Below are the code and all the weights of a small trained network. Each question names an input and a class and asks about switching units off, where a switched-off unit gives its printed mean instead of its output.

import numpy as np


def w(rows, s, z=0):
    codes = np.array(rows[::2]) - 128.0
    scale = np.full(codes.shape[1], s)
    scale[-1] = z or s
    return codes * scale


def norm(h):
    return h / np.sqrt((h * h).mean(-1, keepdims=True) + 1e-5)


def f(y):
    return y / 2 * (1 + np.tanh(0.7978845608 * (y + 0.044715 * y**3)))


def log_softmax(a):
    a = a - a.max(-1, keepdims=True)
    return a - np.log(np.exp(a).sum(-1, keepdims=True))


def net(x, mask):
    res = np.array(x, float).reshape(1, 2) / 4 @ E
    u = 0
    for l in range(2):
        y = f(norm(res) @ A[l][:, :-1].T + A[l][:, -1])
        res = res + np.where(mask[u : u + 6], y, B[l][:, -1]) @ B[l][:, :-1]
        u += 6
    return log_softmax(norm(res)[-1] @ U[:, :-1].T + U[:, -1])


A, B = {}, {}
E = w([
[173,135,90,208,168,68,96,166,174,220,135],'x0',
[91,119,145,173,2,84,148,131,249,90,168],'x1',
],0.0077)
A[0] = w([
[51,76,129,96,153,197,201,147,114,87,184,204],'0.n0',
[107,151,144,130,164,129,91,82,22,135,128,185],'0.n1',
[187,128,144,137,215,157,122,83,115,167,61,187],'0.n2',
[185,176,139,199,157,2,74,137,161,67,132,254],'0.n3',
[97,167,183,203,12,21,107,163,148,128,83,18],'0.n4',
[62,153,199,192,21,194,115,155,42,135,196,164],'0.n5',
],0.0044,0.00082)
B[0] = w([
[104,150,123,182,150,2,199,187,134,143,111,200],'0.n0',
[103,130,139,198,83,177,100,110,228,184,88,201],'0.n1',
[137,203,146,95,84,111,133,179,174,57,103,208],'0.n2',
[57,149,126,133,158,142,166,147,123,138,149,211],'0.n3',
[125,169,70,110,119,153,80,102,139,101,51,253],'0.n4',
[119,152,111,156,180,190,60,117,146,222,107,181],'0.n5',
],0.0062,0.0044)
A[1] = w([
[22,132,112,116,127,122,67,141,100,157,50,39],'1.n0',
[184,111,123,77,171,237,134,114,54,216,70,77],'1.n1',
[123,169,120,201,117,76,99,139,141,179,54,64],'1.n2',
[100,58,167,51,107,182,253,84,86,128,142,177],'1.n3',
[197,63,148,206,102,158,71,55,73,124,193,56],'1.n4',
[172,107,107,112,153,80,48,123,154,215,144,6],'1.n5',
],0.0055,0.0012)
B[1] = w([
[176,156,159,109,147,72,138,176,86,136,178,217],'1.n0',
[50,119,11,105,25,124,82,63,235,122,128,216],'1.n1',
[169,90,212,40,159,178,157,105,53,111,118,254],'1.n2',
[97,70,200,226,181,95,192,201,42,171,149,197],'1.n3',
[202,163,194,40,98,107,201,83,126,139,195,100],'1.n4',
[2,71,143,242,65,60,162,86,109,99,201,166],'1.n5',
],0.0076,0.005)
U = w([
[53,170,106,124,79,177,84,49,236,94,69,246],'0',
[24,56,211,246,159,115,196,160,95,165,162,157],'1',
[239,222,255,10,164,140,148,154,122,140,119,65],'2',
[210,26,108,134,122,197,149,59,110,65,227,5],'3',
],0.0083,0.0024)

Each question gives the input, the list of numbers given to net, and the class t.
The units are the neurons (one row each of A and B). Each row of codes is followed by its name. A weight is (code - 128) times the scale printed after its matrix; where a second scale follows, it is the last column's (A, B and U).
mask holds one flag per neuron, layer by layer. A switched-off neuron (its flag False) gives its mean, the last column of its row in B, instead of its output. The means were averaged over made-up inputs and are rounded, as every weight is.
A unit's drop is (log p(t) with every unit on - log p(t) with that unit switched off) / (log p(t) with every unit on - log p(t) with every unit switched off).
The circuit of an input: a set's keep is (log p(t) with only the set's units on - log p(t) with every unit switched off) / (log p(t) with every unit on - log p(t) with every unit switched off). Starting from all 12 units, units are removed one at a time, each time the one whose removal leaves the highest keep (on an exact tie, the one counted first), for as long as the keep stays at least 0.8.
circuit, biggest first: the units of the circuit, biggest drop first
most important unit: the unit with the biggest drop
k most important neurons: the k neurons with the biggest drops, biggest first
k most important neurons of layer l: the k neurons of layer l with the biggest drops, biggest first
drop of u: that unit's drop, to one decimal
input [-3,2], class 2: most important unit	0.n5
input [0,2], class 2: 2 most important neurons	(1.n1, 1.n0)
input [1,-4], class 0: 2 most important neurons	(0.n0, 1.n1)
input [-8,6], class 1: circuit, biggest first	(1.n3, 0.n2)
input [1,-5], class 0: 2 most important neurons	(1.n1, 0.n0)
input [1,-2], class 2: 2 most important neurons	(0.n2, 1.n1)
input [-6,5], class 1: 2 most important neurons	(1.n3, 0.n2)
input [-7,-8], class 0: 2 most important neurons	(1.n1, 0.n1)
input [1,1], class 2: 2 most important neurons of layer 1	(1.n0, 1.n1)
input [-4,1], class 1: 3 most important neurons of layer 0	(0.n4, 0.n2, 0.n1)
input [0,3], class 2: 3 most important neurons	(1.n1, 0.n4, 1.n0)
input [-3,-2], class 2: 2 most important neurons	(0.n0, 0.n1)
input [-6,-4], class 1: 2 most important neurons	(1.n3, 0.n4)
input [3,-1], class 2: most important unit	0.n2
input [-5,-1], class 1: 2 most important neurons	(0.n4, 1.n3)
input [-5,-5], class 0: 2 most important neurons of layer 0	(0.n1, 0.n3)
input [-1,0], class 2: 2 most important neurons	(0.n0, 1.n2)
input [-2,-7], class 0: drop of 1.n1	0.8
input [-5,-7], class 0: drop of 1.n1	1.4
input [-2,-2], class 2: drop of 0.n0	0.2
input [2,-6], class 0: most important neuron	(1.n1)
